Here is a tiny trained network, its code and every weight. The questions are about switching its units off for an input and a target symbol, where a switched-off unit gives its printed mean instead of its output.

import numpy as np


def w(rows, s, z=0):
    codes = np.array(rows[::2]) - 128.0
    scale = np.full(codes.shape[1], s)
    scale[-1] = z or s
    return codes * scale


def softmax(a):
    e = np.exp(a - a.max(-1, keepdims=True))
    return e / e.sum(-1, keepdims=True)


def log_softmax(a):
    a = a - a.max(-1, keepdims=True)
    return a - np.log(np.exp(a).sum(-1, keepdims=True))


def net(x, mask):
    ids = ['αβγδεηθμξστφψ'.index(c) for c in x.split()]
    T = len(ids)
    res = E[ids] + P[:T]
    u = 0
    for l in range(2):
        r = res
        for j in range(3):
            rows = slice(3 * j, 3 * j + 3)
            q, k, v = (r @ M[l][rows].T for M in (Q, K, V))
            z = softmax(np.where(np.tri(T) > 0, q @ k.T / 3**0.5, -1e9)) @ v
            o = O[l][rows]
            res = res + np.where(mask[u + j], z, o[:, -1]) @ o[:, :-1]
        u += 3
    return log_softmax(res[-1] @ U[:, :-1].T + U[:, -1])


Q, K, V, O = {}, {}, {}, {}
E = w([
[95,63,80],'α',
[79,138,154],'β',
[104,92,140],'γ',
[133,61,116],'δ',
[146,68,97],'ε',
[117,80,178],'η',
[102,144,211],'θ',
[93,4,186],'μ',
[119,71,194],'ξ',
[119,158,139],'σ',
[192,105,35],'τ',
[116,103,165],'φ',
[122,154,47],'ψ',
],0.012)
P = w([
[114,60,7],'0',
[25,212,163],'1',
[198,115,152],'2',
[33,169,133],'3',
[203,112,162],'4',
[40,158,114],'5',
[192,105,195],'6',
[39,110,124],'7',
[180,94,215],'8',
[45,131,104],'9',
[166,91,233],'10',
],0.012)
Q[0] = w([
[68,185,123],'L0H1',
[160,122,215],'L0H1',
[199,174,120],'L0H1',
[124,164,87],'L0H2',
[42,127,117],'L0H2',
[139,122,138],'L0H2',
[132,197,117],'L0H3',
[57,1,77],'L0H3',
[202,75,204],'L0H3',
],0.0093)
K[0] = w([
[4,92,80],'L0H1',
[78,192,111],'L0H1',
[104,183,198],'L0H1',
[142,111,145],'L0H2',
[63,186,141],'L0H2',
[143,97,138],'L0H2',
[168,12,119],'L0H3',
[126,192,62],'L0H3',
[75,159,185],'L0H3',
],0.011)
V[0] = w([
[189,166,95],'L0H1',
[100,231,68],'L0H1',
[94,151,100],'L0H1',
[117,131,193],'L0H2',
[129,133,189],'L0H2',
[199,154,127],'L0H2',
[90,85,211],'L0H3',
[173,5,122],'L0H3',
[187,189,100],'L0H3',
],0.013)
O[0] = w([
[59,169,142,52],'L0H1',
[157,172,53,22],'L0H1',
[170,99,2,137],'L0H1',
[95,130,87,122],'L0H2',
[121,129,140,105],'L0H2',
[121,174,221,4],'L0H2',
[149,111,137,165],'L0H3',
[117,62,133,159],'L0H3',
[114,163,171,4],'L0H3',
],0.0094,0.0049)
Q[1] = w([
[156,119,248],'L1H1',
[215,91,134],'L1H1',
[217,187,136],'L1H1',
[80,93,109],'L1H2',
[115,112,67],'L1H2',
[64,101,20],'L1H2',
[126,55,130],'L1H3',
[163,154,165],'L1H3',
[45,155,132],'L1H3',
],0.013)
K[1] = w([
[112,133,206],'L1H1',
[254,153,146],'L1H1',
[168,183,158],'L1H1',
[114,181,55],'L1H2',
[117,142,171],'L1H2',
[156,137,46],'L1H2',
[201,58,69],'L1H3',
[224,240,81],'L1H3',
[163,148,26],'L1H3',
],0.0096)
V[1] = w([
[167,249,114],'L1H1',
[254,137,88],'L1H1',
[58,113,163],'L1H1',
[161,73,250],'L1H2',
[187,89,103],'L1H2',
[147,131,233],'L1H2',
[176,157,41],'L1H3',
[191,73,76],'L1H3',
[226,74,155],'L1H3',
],0.0093)
O[1] = w([
[99,2,147,4],'L1H1',
[169,103,173,145],'L1H1',
[115,174,21,126],'L1H1',
[161,148,59,126],'L1H2',
[129,53,132,173],'L1H2',
[156,193,75,81],'L1H2',
[227,63,27,126],'L1H3',
[175,140,134,230],'L1H3',
[152,167,147,199],'L1H3',
],0.0066,0.019)
U = w([
[254,106,85,175],'α',
[187,118,162,173],'β',
[174,133,143,134],'γ',
[157,149,119,158],'δ',
[146,142,85,74],'ε',
[140,154,102,89],'η',
[114,128,105,174],'θ',
[172,211,94,2],'μ',
[126,161,108,126],'ξ',
[113,126,139,100],'σ',
[75,128,69,157],'τ',
[137,137,95,94],'φ',
[98,80,166,55],'ψ',
],0.01,0.006)

Each question gives the input, a string of symbols that net reads in full, and the target symbol t.
The units are the heads (3 rows each of Q, K, V and O). Each row of codes is followed by its name. A weight is (code - 128) times the scale printed after its matrix; where a second scale follows, it is the last column's (O and U).
mask holds one flag per head, layer by layer. A switched-off head (its flag False) gives its mean, the last column of its rows in O, instead of its output. The means were averaged over made-up inputs and are rounded, as every weight is.
A unit's drop is (log p(t) with every unit on - log p(t) with that unit switched off) / (log p(t) with every unit on - log p(t) with every unit switched off).
The circuit of an input: a set's keep is (log p(t) with only the set's units on - log p(t) with every unit switched off) / (log p(t) with every unit on - log p(t) with every unit switched off). Starting from all 6 units, units are removed one at a time, each time the one whose removal leaves the highest keep (on an exact tie, the one counted first), for as long as the keep stays at least 0.8.
circuit, biggest first: the units of the circuit, biggest drop first
most important unit: the unit with the biggest drop
which heads matter: for each layer, one digit per head in row order, 1 if its drop is at least 0.15 and else 0, layers parted by /
drop of u: that unit's drop, to one decimal
input ψ γ α ψ θ α ψ ε, target ψ: circuit, biggest first -> L1H2, L0H1
input μ σ ψ ψ, target μ: circuit, biggest first -> L1H1, L0H3
input α ξ ε μ ψ η β τ η β, target α: circuit, biggest first -> L1H3, L0H1, L0H3
input β θ τ ψ μ τ ψ, target β: most important unit -> L1H1
input α δ μ θ γ ξ, target α: which heads matter -> 111 / 001
input μ μ ξ τ ψ τ, target μ: which heads matter -> 101 / 100
input μ ψ ψ τ β δ τ θ τ α, target μ: circuit, biggest first -> L1H1, L0H3
input α ψ τ α θ μ τ θ ξ θ, target α: which heads matter -> 111 / 001
input α α τ ξ, target α: circuit, biggest first -> L1H3, L0H1
input ψ τ η ψ μ μ μ σ, target ψ: circuit, biggest first -> L0H1, L1H2
input μ ξ μ η τ ξ θ θ τ α, target μ: which heads matter -> 101 / 100
input α ψ ψ γ η μ ψ τ μ ψ, target α: circuit, biggest first -> L1H3, L0H3, L0H1
input α τ β γ θ σ, target α: circuit, biggest first -> L1H3, L0H1
input ψ μ ψ τ μ σ η θ, target ψ: circuit, biggest first -> L0H1, L1H2
input μ τ δ ε μ τ η σ, target μ: circuit, biggest first -> L1H1, L0H3, L0H1
input τ α ψ τ, target τ: which heads matter -> 111 / 101
input α ξ α φ μ μ σ ε μ ψ, target α: most important unit -> L0H3
input τ σ μ α θ β β μ ξ μ, target τ: which heads matter -> 110 / 101
input τ σ μ ε β ψ, target τ: circuit, biggest first -> L0H2, L0H3, L1H1, L1H3
input α τ ξ μ, target α: which heads matter -> 110 / 001
input ψ γ ψ η, target ψ: circuit, biggest first -> L1H2, L0H1
input μ α ψ ψ μ ψ θ σ μ γ, target μ: circuit, biggest first -> L0H3, L1H1
input μ ψ τ ψ β ψ σ ψ μ γ, target μ: which heads matter -> 001 / 100
input ψ γ σ φ μ α μ ε β ψ θ, target α: circuit, biggest first -> L0H1, L1H2
input ψ μ τ ξ, target ψ: circuit, biggest first -> L0H1, L1H2
input τ ξ ξ η, target τ: most important unit -> L0H2
input ψ ψ ψ τ μ α δ β α α, target ψ: which heads matter -> 100 / 110
input ψ ψ ξ γ ξ σ ε μ θ μ, target ψ: most important unit -> L0H1
input μ ψ φ ψ, target μ: drop of L0H3 -> 0.5
